-15.5, -17.9, -7.1, -27.0, -12.2, 79.0
-76.6, -25.3, -4.5, -22.0, -9.8, 65.6
->
-15.5, -76.6
-17.9, -25.3
-7.1, -4.5
-27.0, -22.0
-12.2, -9.8
79.0, 65.6

-6.0, 14.7, -1.9, 6.5, -2.6, 14.2, -3.4, 3.9, -19.2, 1.7
-57.4, 5.8, 3.2, -6.5, 0.5, 33.8, -40.2, -43.3, 71.3, -5.8
3.6, 8.7, 2.5, -9.3, 4.3, 8.0, -19.1, 1.1, -11.1, -1.5
->
-6.0, -57.4, 3.6
14.7, 5.8, 8.7
-1.9, 3.2, 2.5
6.5, -6.5, -9.3
-2.6, 0.5, 4.3
14.2, 33.8, 8.0
-3.4, -40.2, -19.1
3.9, -43.3, 1.1
-19.2, 71.3, -11.1
1.7, -5.8, -1.5

-22.6, -20.9, 3.8, 17.0
-62.8, -49.9, -9.9, 21.1
->
-22.6, -62.8
-20.9, -49.9
3.8, -9.9
17.0, 21.1

35.7, -2.8, 26.0, -42.8
-33.2, -54.3, -31.7, -8.2
-21.8, -77.2, -22.6, -25.1
21.1, -24.7, 11.1, -54.8
11.5, 53.8, 15.4, 38.8
45.1, 36.8, 34.7, -12.8
1.7, 45.8, 9.1, 45.3
13.6, 44.4, 15.9, 37.6
->
35.7, -33.2, -21.8, 21.1, 11.5, 45.1, 1.7, 13.6
-2.8, -54.3, -77.2, -24.7, 53.8, 36.8, 45.8, 44.4
26.0, -31.7, -22.6, 11.1, 15.4, 34.7, 9.1, 15.9
-42.8, -8.2, -25.1, -54.8, 38.8, -12.8, 45.3, 37.6

5.2, -18.9, 25.3, 37.4
1.2, 11.9, -24.3, -49.1
6.1, 25.1, -29.4, -66.2
-6.3, -4.6, -14.5, 0.4
->
5.2, 1.2, 6.1, -6.3
-18.9, 11.9, 25.1, -4.6
25.3, -24.3, -29.4, -14.5
37.4, -49.1, -66.2, 0.4

14.5, 13.1, 10.2, 16.3, 18.5, 4.3, 30.9, 28.5, 23.2, 21.2, 54.9, 20.6, -12.6, -32.2, -23.5
-41.1, -3.3, 21.1, 33.3, 23.3, 28.5, 14.3, 0.5, 45.8, 22.6, 66.9, 16.4, -31.8, -32.3, 2.7
->
14.5, -41.1
13.1, -3.3
10.2, 21.1
16.3, 33.3
18.5, 23.3
4.3, 28.5
30.9, 14.3
28.5, 0.5
23.2, 45.8
21.2, 22.6
54.9, 66.9
20.6, 16.4
-12.6, -31.8
-32.2, -32.3
-23.5, 2.7

-69.8, 33.0, 19.4, -2.5, -25.2
49.7, -53.6, -40.4, -18.8, 10.3
-77.4, 30.4, 15.5, -8.2, -22.4
->
-69.8, 49.7, -77.4
33.0, -53.6, 30.4
19.4, -40.4, 15.5
-2.5, -18.8, -8.2
-25.2, 10.3, -22.4

3.4, 48.1, 52.0, -2.4, 23.1, -79.3
-46.4, -6.3, 50.3, -78.2, -42.9, -59.5
22.9, 21.3, 12.8, 27.3, 34.7, -24.8
19.1, 66.3, 41.9, 31.8, 37.2, -61.9
12.5, -20.8, -74.0, 48.1, -7.2, 62.6
-12.5, -40.8, -57.5, 2.1, -37.3, 74.0
13.9, 24.4, 2.4, 26.1, 23.6, -31.8
22.6, 41.6, 37.0, 22.5, 42.9, -35.8
39.0, 45.3, -19.6, 78.9, 50.6, -26.9
->
3.4, -46.4, 22.9, 19.1, 12.5, -12.5, 13.9, 22.6, 39.0
48.1, -6.3, 21.3, 66.3, -20.8, -40.8, 24.4, 41.6, 45.3
52.0, 50.3, 12.8, 41.9, -74.0, -57.5, 2.4, 37.0, -19.6
-2.4, -78.2, 27.3, 31.8, 48.1, 2.1, 26.1, 22.5, 78.9
23.1, -42.9, 34.7, 37.2, -7.2, -37.3, 23.6, 42.9, 50.6
-79.3, -59.5, -24.8, -61.9, 62.6, 74.0, -31.8, -35.8, -26.9

-73.9, 45.1, 49.3, 49.6, -74.6
-5.6, -6.5, -5.8, -5.1, -8.2
13.4, -33.2, -37.2, -36.4, 3.8
11.5, -39.8, -41.0, -41.0, 9.5
-13.9, -0.6, 1.9, 1.1, -16.2
43.3, -55.3, -59.8, -58.8, 38.8
-45.5, 45.6, 44.5, 46.3, -43.1
-5.3, -10.2, -12.4, -11.8, -0.9
->
-73.9, -5.6, 13.4, 11.5, -13.9, 43.3, -45.5, -5.3
45.1, -6.5, -33.2, -39.8, -0.6, -55.3, 45.6, -10.2
49.3, -5.8, -37.2, -41.0, 1.9, -59.8, 44.5, -12.4
49.6, -5.1, -36.4, -41.0, 1.1, -58.8, 46.3, -11.8
-74.6, -8.2, 3.8, 9.5, -16.2, 38.8, -43.1, -0.9
